Below are the code and all the weights of a small trained network. Each question names an input and a class and asks about switching units off, where a switched-off unit gives its printed mean instead of its output.

import numpy as np


def w(rows, s, z=0):
    codes = np.array(rows[::2]) - 128.0
    scale = np.full(codes.shape[1], s)
    scale[-1] = z or s
    return codes * scale


def norm(h):
    return h / np.sqrt((h * h).mean(-1, keepdims=True) + 1e-5)


def f(y):
    return y / 2 * (1 + np.tanh(0.7978845608 * (y + 0.044715 * y**3)))


def log_softmax(a):
    a = a - a.max(-1, keepdims=True)
    return a - np.log(np.exp(a).sum(-1, keepdims=True))


def net(x, mask):
    res = np.array(x, float).reshape(1, 7) / 4 @ E
    u = 0
    for l in range(2):
        y = f(norm(res) @ A[l][:, :-1].T + A[l][:, -1])
        res = res + np.where(mask[u : u + 14], y, B[l][:, -1]) @ B[l][:, :-1]
        u += 14
    return log_softmax(norm(res)[-1] @ U[:, :-1].T + U[:, -1])


A, B = {}, {}
E = w([
[41,90,147,61,133],'x0',
[160,242,185,108,232],'x1',
[214,72,160,29,120],'x2',
[117,134,234,146,78],'x3',
[2,169,94,109,33],'x4',
[69,32,84,134,155],'x5',
[176,102,51,131,150],'x6',
],0.0063)
A[0] = w([
[51,165,134,146,105,59],'0.n1',
[154,197,193,142,144,5],'0.n2',
[125,101,92,247,169,81],'0.n3',
[140,65,116,52,209,162],'0.n4',
[142,173,190,137,155,3],'0.n5',
[50,148,124,152,155,8],'0.n6',
[153,163,21,129,167,25],'0.n7',
[191,207,154,126,181,197],'0.n8',
[173,125,97,31,86,163],'0.n9',
[181,112,94,170,126,181],'0.n10',
[111,109,181,85,112,46],'0.n11',
[144,159,170,151,148,72],'0.n12',
[113,89,116,96,186,20],'0.n13',
[77,143,109,158,113,27],'0.n14',
],0.014,0.0039)
B[0] = w([
[99,84,101,107,163,194],'0.n1',
[197,202,169,99,74,182],'0.n2',
[131,100,65,217,101,187],'0.n3',
[115,127,126,225,119,223],'0.n4',
[169,169,140,87,71,163],'0.n5',
[52,205,79,75,142,162],'0.n6',
[54,174,127,79,188,177],'0.n7',
[245,134,119,153,46,255],'0.n8',
[156,96,72,155,175,218],'0.n9',
[137,73,113,90,172,183],'0.n10',
[120,158,154,188,179,157],'0.n11',
[150,142,113,115,48,153],'0.n12',
[131,128,185,188,116,141],'0.n13',
[111,117,84,93,106,154],'0.n14',
],0.012,0.007)
A[1] = w([
[193,209,131,91,160,166],'1.n1',
[87,112,220,193,76,157],'1.n2',
[179,97,85,156,125,113],'1.n3',
[164,130,45,135,130,208],'1.n4',
[59,128,211,186,124,151],'1.n5',
[62,52,125,193,98,80],'1.n6',
[176,135,99,110,178,176],'1.n7',
[69,90,109,141,152,117],'1.n8',
[95,88,115,116,61,69],'1.n9',
[142,148,72,172,61,103],'1.n10',
[142,153,120,91,57,80],'1.n11',
[145,86,69,187,65,3],'1.n12',
[222,12,154,124,119,133],'1.n13',
[90,134,177,183,142,60],'1.n14',
],0.012,0.0055)
B[1] = w([
[98,135,190,183,138,202],'1.n1',
[149,181,106,92,207,167],'1.n2',
[64,120,117,155,96,203],'1.n3',
[82,84,177,150,86,254],'1.n4',
[174,153,76,82,250,155],'1.n5',
[177,173,190,154,146,212],'1.n6',
[68,107,146,135,88,179],'1.n7',
[167,116,169,97,115,194],'1.n8',
[145,95,168,155,158,144],'1.n9',
[104,104,183,171,162,189],'1.n10',
[137,143,167,141,169,154],'1.n11',
[112,126,129,196,125,175],'1.n12',
[48,180,84,128,143,240],'1.n13',
[175,139,111,110,162,125],'1.n14',
],0.012,0.0076)
U = w([
[219,211,177,113,52,176],'0',
[48,144,62,62,129,166],'1',
[186,105,62,86,103,1],'2',
[126,82,110,250,105,169],'3',
[175,153,129,130,228,127],'4',
[153,63,150,59,96,48],'5',
],0.019,0.0096)

Each question gives the input, the list of numbers given to net, and the class t.
The units are the neurons (one row each of A and B). Each row of codes is followed by its name. A weight is (code - 128) times the scale printed after its matrix; where a second scale follows, it is the last column's (A, B and U).
mask holds one flag per neuron, layer by layer. A switched-off neuron (its flag False) gives its mean, the last column of its row in B, instead of its output. The means were averaged over made-up inputs and are rounded, as every weight is.
A unit's drop is (log p(t) with every unit on - log p(t) with that unit switched off) / (log p(t) with every unit on - log p(t) with every unit switched off).
The circuit of an input: a set's keep is (log p(t) with only the set's units on - log p(t) with every unit switched off) / (log p(t) with every unit on - log p(t) with every unit switched off). Starting from the 12 units with the biggest drops (on a tie, the unit counted first), units are removed one at a time, each time the one whose removal leaves the highest keep (on an exact tie, the one counted first), for as long as the keep stays at least 0.8.
circuit, biggest first: the units of the circuit, biggest drop first
most important unit: the unit with the biggest drop
top k neurons: the k neurons with the biggest drops, biggest first
top k neurons in layer l: the k neurons of layer l with the biggest drops, biggest first
drop when u is switched off: that unit's drop, to one decimal
input [-6,0,8,1,5,-7,7], class 3: most important unit : 0.n9
input [5,-8,-6,-5,-1,-1,-8], class 1: circuit, biggest first : [0.n6; 0.n4]
input [8,-6,-7,8,6,-7,-5], class 1: top 2 neurons : [0.n6; 0.n8]
input [-6,-8,5,-5,4,-4,2], class 1: circuit, biggest first : [0.n4; 0.n8; 0.n3]
input [8,7,2,4,6,1,1], class 4: circuit, biggest first : [0.n11; 1.n5]
input [2,-1,-1,-5,0,-7,6], class 1: top 2 neurons in layer 0 : [0.n7; 0.n10]
input [-2,0,-6,4,1,-3,-2], class 0: top 4 neurons in layer 0 : [0.n2; 0.n9; 0.n4; 0.n5]
input [7,-2,8,2,8,-2,-1], class 4: top 2 neurons : [0.n8; 0.n11]
input [4,-4,6,8,0,-8,-5], class 4: top 2 neurons in layer 1 : [1.n2; 1.n5]
input [5,-2,-1,2,3,1,0], class 1: top 3 neurons in layer 0 : [0.n8; 0.n6; 0.n4]
input [4,-6,1,-2,-1,0,-4], class 4: top 2 neurons : [0.n8; 0.n3]
input [0,-1,6,5,4,-4,4], class 3: top 4 neurons in layer 0 : [0.n9; 0.n11; 0.n10; 0.n1]
input [4,-4,-5,8,4,-7,1], class 4: drop when 1.n4 is switched off : 0.0
input [-7,0,-1,-5,5,2,-4], class 1: most important unit : 0.n7
input [1,-1,7,8,-2,8,4], class 4: drop when 0.n3 is switched off : 0.1
input [5,-4,-6,2,-3,-1,-7], class 1: drop when 0.n4 is switched off : 0.3
input [5,4,8,4,7,1,1], class 4: drop when 0.n8 is switched off : 0.2
